Below is a small trained network, with its code and all its weights. Each question gives an input and a target symbol and asks what happens when units are switched off, that is, made to give their printed mean instead of their output.

import numpy as np


def w(rows, s, z=0):
    codes = np.array(rows[::2]) - 128.0
    scale = np.full(codes.shape[1], s)
    scale[-1] = z or s
    return codes * scale


def f(y):
    return np.maximum(y, 0)


def softmax(a):
    e = np.exp(a - a.max(-1, keepdims=True))
    return e / e.sum(-1, keepdims=True)


def log_softmax(a):
    a = a - a.max(-1, keepdims=True)
    return a - np.log(np.exp(a).sum(-1, keepdims=True))


def net(x, mask):
    ids = ['αβγδεζηθμξπστφψω'.index(c) for c in x.split()]
    T = len(ids)
    res = E[ids] + P[:T]
    u = 0
    for l in range(3):
        r = res
        for j in range(3):
            rows = slice(2 * j, 2 * j + 2)
            q, k, v = (r @ M[l][rows].T for M in (Q, K, V))
            z = softmax(np.where(np.tri(T) > 0, q @ k.T / 2**0.5, -1e9)) @ v
            o = O[l][rows]
            res = res + np.where(mask[u + j], z, o[:, -1]) @ o[:, :-1]
        u += 3
        y = f(res @ A[l][:, :-1].T + A[l][:, -1])
        res = res + np.where(mask[u : u + 8], y, B[l][:, -1]) @ B[l][:, :-1]
        u += 8
    return log_softmax(res[-1] @ U[:, :-1].T + U[:, -1])


Q, K, V, O, A, B = {}, {}, {}, {}, {}, {}
E = w([
[91,62,159,83,81,89],'α',
[112,93,130,155,76,143],'β',
[100,147,112,150,81,39],'γ',
[84,117,156,165,129,130],'δ',
[102,69,174,96,82,153],'ε',
[81,114,157,122,112,174],'ζ',
[162,168,129,110,111,149],'η',
[143,45,2,121,184,143],'θ',
[132,152,111,89,137,71],'μ',
[85,112,170,112,152,91],'ξ',
[80,216,131,119,131,126],'π',
[74,154,156,68,135,119],'σ',
[170,130,94,99,50,131],'τ',
[67,165,140,178,142,122],'φ',
[140,165,125,109,153,100],'ψ',
[121,144,138,146,103,156],'ω',
],0.0053)
P = w([
[180,149,160,167,129,139],'0',
[133,141,139,2,82,114],'1',
[104,132,126,38,74,112],'2',
[84,129,122,69,81,112],'3',
[69,125,111,77,68,119],'4',
[63,131,109,96,82,112],'5',
[54,127,99,103,71,118],'6',
[45,128,105,111,71,114],'7',
[41,122,95,120,75,115],'8',
[31,122,94,121,61,111],'9',
[23,126,95,125,66,115],'10',
[23,124,88,128,67,113],'11',
[17,121,90,137,70,114],'12',
[17,125,83,134,62,109],'13',
],0.0027)
Q[0] = w([
[163,111,2,118,136,122],'L0H1',
[31,183,64,95,144,50],'L0H1',
[88,149,146,158,131,128],'L0H2',
[205,129,176,129,127,108],'L0H2',
[90,117,152,152,123,113],'L0H3',
[99,78,31,149,83,99],'L0H3',
],0.026)
K[0] = w([
[172,166,151,183,191,153],'L0H1',
[190,68,78,178,180,196],'L0H1',
[97,106,83,117,145,115],'L0H2',
[82,170,179,120,76,128],'L0H2',
[129,147,118,149,151,157],'L0H3',
[126,84,4,88,163,161],'L0H3',
],0.032)
V[0] = w([
[137,95,162,148,33,139],'L0H1',
[121,115,155,129,136,158],'L0H1',
[192,66,2,129,172,132],'L0H2',
[165,74,56,115,157,131],'L0H2',
[93,154,189,83,56,77],'L0H3',
[89,162,193,88,46,68],'L0H3',
],0.011)
O[0] = w([
[118,56,123,142,49,210,218],'L0H1',
[128,87,167,125,130,116,119],'L0H1',
[2,194,59,213,56,111,68],'L0H2',
[27,165,69,162,89,114,100],'L0H2',
[37,218,149,42,129,189,242],'L0H3',
[31,225,168,33,123,189,250],'L0H3',
],0.0048,0.0014)
A[0] = w([
[103,136,185,174,217,168,156],'L0N1',
[141,112,2,71,163,111,150],'L0N2',
[151,146,120,159,113,117,98],'L0N3',
[108,205,137,213,145,77,3],'L0N4',
[216,179,128,144,194,101,152],'L0N5',
[33,127,115,151,152,154,83],'L0N6',
[220,74,107,91,158,114,67],'L0N7',
[101,136,147,160,115,67,85],'L0N8',
],0.01,0.0022)
B[0] = w([
[159,89,174,81,116,70,170],'L0N1',
[124,102,45,86,181,80,202],'L0N2',
[112,96,121,125,108,126,145],'L0N3',
[205,123,89,142,250,170,164],'L0N4',
[110,168,143,200,66,99,141],'L0N5',
[54,168,151,107,121,143,250],'L0N6',
[234,174,79,140,211,153,142],'L0N7',
[77,114,173,145,140,156,177],'L0N8',
],0.013,0.0016)
Q[1] = w([
[196,227,164,168,124,188],'L1H1',
[145,124,122,148,63,113],'L1H1',
[137,45,144,3,120,135],'L1H2',
[126,136,191,68,142,73],'L1H2',
[119,169,92,196,97,129],'L1H3',
[178,163,116,22,87,191],'L1H3',
],0.021)
K[1] = w([
[194,221,233,127,167,209],'L1H1',
[160,106,168,100,102,135],'L1H1',
[210,195,191,194,110,119],'L1H2',
[156,217,199,156,65,114],'L1H2',
[111,114,193,85,76,126],'L1H3',
[183,186,254,136,125,131],'L1H3',
],0.024)
V[1] = w([
[3,200,154,102,70,62],'L1H1',
[94,141,135,126,117,112],'L1H1',
[32,111,179,65,84,218],'L1H2',
[181,201,52,129,104,171],'L1H2',
[37,196,161,154,25,172],'L1H3',
[109,141,136,135,108,132],'L1H3',
],0.012)
O[1] = w([
[148,250,131,167,236,243,150],'L1H1',
[139,146,129,136,146,151,133],'L1H1',
[73,47,109,33,70,40,4],'L1H2',
[39,125,46,214,152,177,140],'L1H2',
[119,193,19,98,2,89,21],'L1H3',
[127,138,111,125,106,124,107],'L1H3',
],0.0055,0.0042)
A[1] = w([
[122,73,65,90,29,97,182],'L1N1',
[192,90,73,160,111,20,252],'L1N2',
[161,167,193,137,86,110,152],'L1N3',
[164,53,134,184,49,166,20],'L1N4',
[94,173,124,51,79,165,167],'L1N5',
[109,96,64,95,150,169,69],'L1N6',
[143,72,183,210,2,131,165],'L1N7',
[170,156,103,54,172,101,156],'L1N8',
],0.0095,0.0012)
B[1] = w([
[105,150,166,57,207,242,185],'L1N1',
[236,123,73,28,151,115,159],'L1N2',
[194,105,154,189,144,125,152],'L1N3',
[64,78,66,205,215,132,157],'L1N4',
[49,124,116,131,206,57,253],'L1N5',
[143,144,167,146,113,98,152],'L1N6',
[75,76,106,129,77,247,168],'L1N7',
[56,131,186,144,129,165,172],'L1N8',
],0.011,0.0072)
Q[2] = w([
[165,91,103,103,134,150],'L2H1',
[118,138,143,50,159,56],'L2H1',
[151,89,134,160,130,131],'L2H2',
[90,143,116,134,251,158],'L2H2',
[157,130,128,125,26,83],'L2H3',
[112,138,129,136,234,159],'L2H3',
],0.021)
K[2] = w([
[182,91,134,143,97,91],'L2H1',
[111,135,129,194,220,59],'L2H1',
[95,122,84,136,151,95],'L2H2',
[232,59,116,165,208,133],'L2H2',
[1,208,172,87,85,117],'L2H3',
[221,80,114,144,165,147],'L2H3',
],0.016)
V[2] = w([
[163,128,134,134,152,123],'L2H1',
[157,110,152,122,115,175],'L2H1',
[7,96,62,32,182,108],'L2H2',
[106,55,181,63,143,232],'L2H2',
[136,31,235,129,122,54],'L2H3',
[178,11,86,161,65,192],'L2H3',
],0.013)
O[2] = w([
[124,119,111,113,98,104,125],'L2H1',
[96,166,126,110,144,113,119],'L2H1',
[114,237,129,174,254,106,120],'L2H2',
[210,190,52,170,124,137,250],'L2H2',
[229,95,116,21,127,51,184],'L2H3',
[159,200,156,135,34,150,242],'L2H3',
],0.0081,0.017)
A[2] = w([
[97,39,161,86,91,112,117],'L2N1',
[162,135,44,142,171,73,4],'L2N2',
[56,79,112,190,82,169,77],'L2N3',
[204,101,118,178,126,122,174],'L2N4',
[128,125,136,63,47,47,93],'L2N5',
[80,150,132,108,9,137,144],'L2N6',
[137,47,112,129,196,115,174],'L2N7',
[171,173,91,124,91,115,187],'L2N8',
],0.012,0.0042)
B[2] = w([
[165,42,101,203,114,180,200],'L2N1',
[167,78,164,75,123,164,206],'L2N2',
[120,192,81,53,120,162,165],'L2N3',
[52,143,147,107,156,112,196],'L2N4',
[143,195,86,110,223,97,211],'L2N5',
[131,122,249,129,128,100,228],'L2N6',
[50,103,102,147,97,85,183],'L2N7',
[141,120,90,161,67,104,249],'L2N8',
],0.017,0.022)
U = w([
[103,49,83,230,91,131,88],'α',
[49,174,46,67,105,171,186],'β',
[11,125,167,230,202,60,98],'γ',
[95,131,178,171,176,138,252],'δ',
[158,60,163,118,84,232,126],'ε',
[118,171,226,20,94,164,48],'ζ',
[138,205,122,83,174,25,55],'η',
[100,40,144,23,79,36,166],'θ',
[156,110,25,157,186,73,128],'μ',
[195,63,204,208,184,106,148],'ξ',
[181,200,33,239,119,203,132],'π',
[127,108,188,46,227,147,110],'σ',
[199,107,39,25,1,105,53],'τ',
[100,195,183,216,249,197,81],'φ',
[237,139,106,28,144,178,85],'ψ',
[103,127,166,251,11,54,229],'ω',
],0.0022,0.0027)

Each question gives the input, a string of symbols that net reads in full, and the target symbol t.
The units are the heads (2 rows each of Q, K, V and O) and the neurons (one row each of A and B). Each row of codes is followed by its name. A weight is (code - 128) times the scale printed after its matrix; where a second scale follows, it is the last column's (O, A, B and U).
mask holds one flag per unit, layer by layer, with each layer's heads first. A switched-off unit (its flag False) gives its mean, the last column of its rows in O or B, instead of its output. The means were averaged over made-up inputs and are rounded, as every weight is.
A unit's drop is (log p(t) with every unit on - log p(t) with that unit switched off) / (log p(t) with every unit on - log p(t) with every unit switched off).
top k neurons: the k neurons with the biggest drops, biggest first
k most important neurons of layer l: the k neurons of layer l with the biggest drops, biggest first
heads that matter: for each layer, one digit per head in row order, 1 if its drop is at least 0.15 and else 0, layers parted by /
input α ζ ω φ β μ, target σ: heads that matter	001 / 011 / 011
input ξ φ φ ξ ω σ γ β η, target μ: 2 most important neurons of layer 0	(L0N1, L0N6)
input η η ω μ ω ω φ δ β π, target ζ: most important neuron of layer 1	(L1N5)
input ψ β φ α δ, target ε: top 3 neurons	(L2N1, L0N5, L1N5)
input ω ε ψ μ ω τ ξ, target ω: top 3 neurons	(L1N5, L1N7, L0N6)
input η φ μ φ ε ω ε ω β ε τ ζ β, target ζ: top 2 neurons	(L0N5, L1N5)
input α π π θ ζ φ μ, target μ: top 3 neurons	(L0N2, L2N5, L2N1)
input μ τ μ α ξ α α, target β: top 2 neurons	(L2N3, L0N5)
input θ ω ω ξ ω φ ξ ξ φ, target φ: top 2 neurons	(L0N4, L0N2)
input β μ μ β β ω, target π: 2 most important neurons of layer 2	(L2N6, L2N8)
input ω η ξ ε θ π ω μ β, target β: top 2 neurons	(L1N4, L1N7)
input ω ψ ψ β σ ω α ω α γ ω, target ω: heads that matter	011 / 101 / 001
input β ω β ω β, target π: top 3 neurons	(L1N7, L0N6, L1N1)
input η β μ β τ, target ζ: top 4 neurons	(L0N5, L1N5, L2N3, L2N6)
input γ β θ η α β μ γ η ω β, target β: heads that matter	010 / 010 / 000
input ξ δ ω φ μ ω η ε β β, target μ: 3 most important neurons of layer 0	(L0N1, L0N6, L0N5)
input σ ω μ ω ω η, target θ: heads that matter	011 / 010 / 001
input ξ ω γ η φ μ φ φ ξ π, target μ: heads that matter	010 / 010 / 011
input θ β μ, target μ: 2 most important neurons of layer 1	(L1N5, L1N1)
input φ α ω η, target ξ: 2 most important neurons of layer 0	(L0N5, L0N1)
input β ε ζ μ τ ε π θ η φ ω ψ γ, target γ: 2 most important neurons of layer 0	(L0N2, L0N4)
input ω θ φ β τ ε ω β σ φ, target φ: top 3 neurons	(L0N2, L0N4, L0N8)
input δ β ε δ ω σ, target η: 3 most important neurons of layer 2	(L2N5, L2N1, L2N2)
input φ μ ψ γ φ, target ξ: top 3 neurons	(L0N5, L0N1, L2N1)
input μ β β ω β η ω θ ψ ξ ω η, target η: top 4 neurons	(L0N2, L2N5, L1N5, L0N7)
input τ β σ ε ε δ δ τ, target φ: top 2 neurons	(L1N1, L2N8)
input φ ε ε ω ω μ μ μ, target ξ: most important neuron of layer 0	(L0N5)
input ε σ ω μ η α ε, target ψ: top 2 neurons	(L2N2, L1N1)
input σ φ ε η π μ ω ε α σ μ β ω, target θ: top 2 neurons	(L2N7, L0N1)
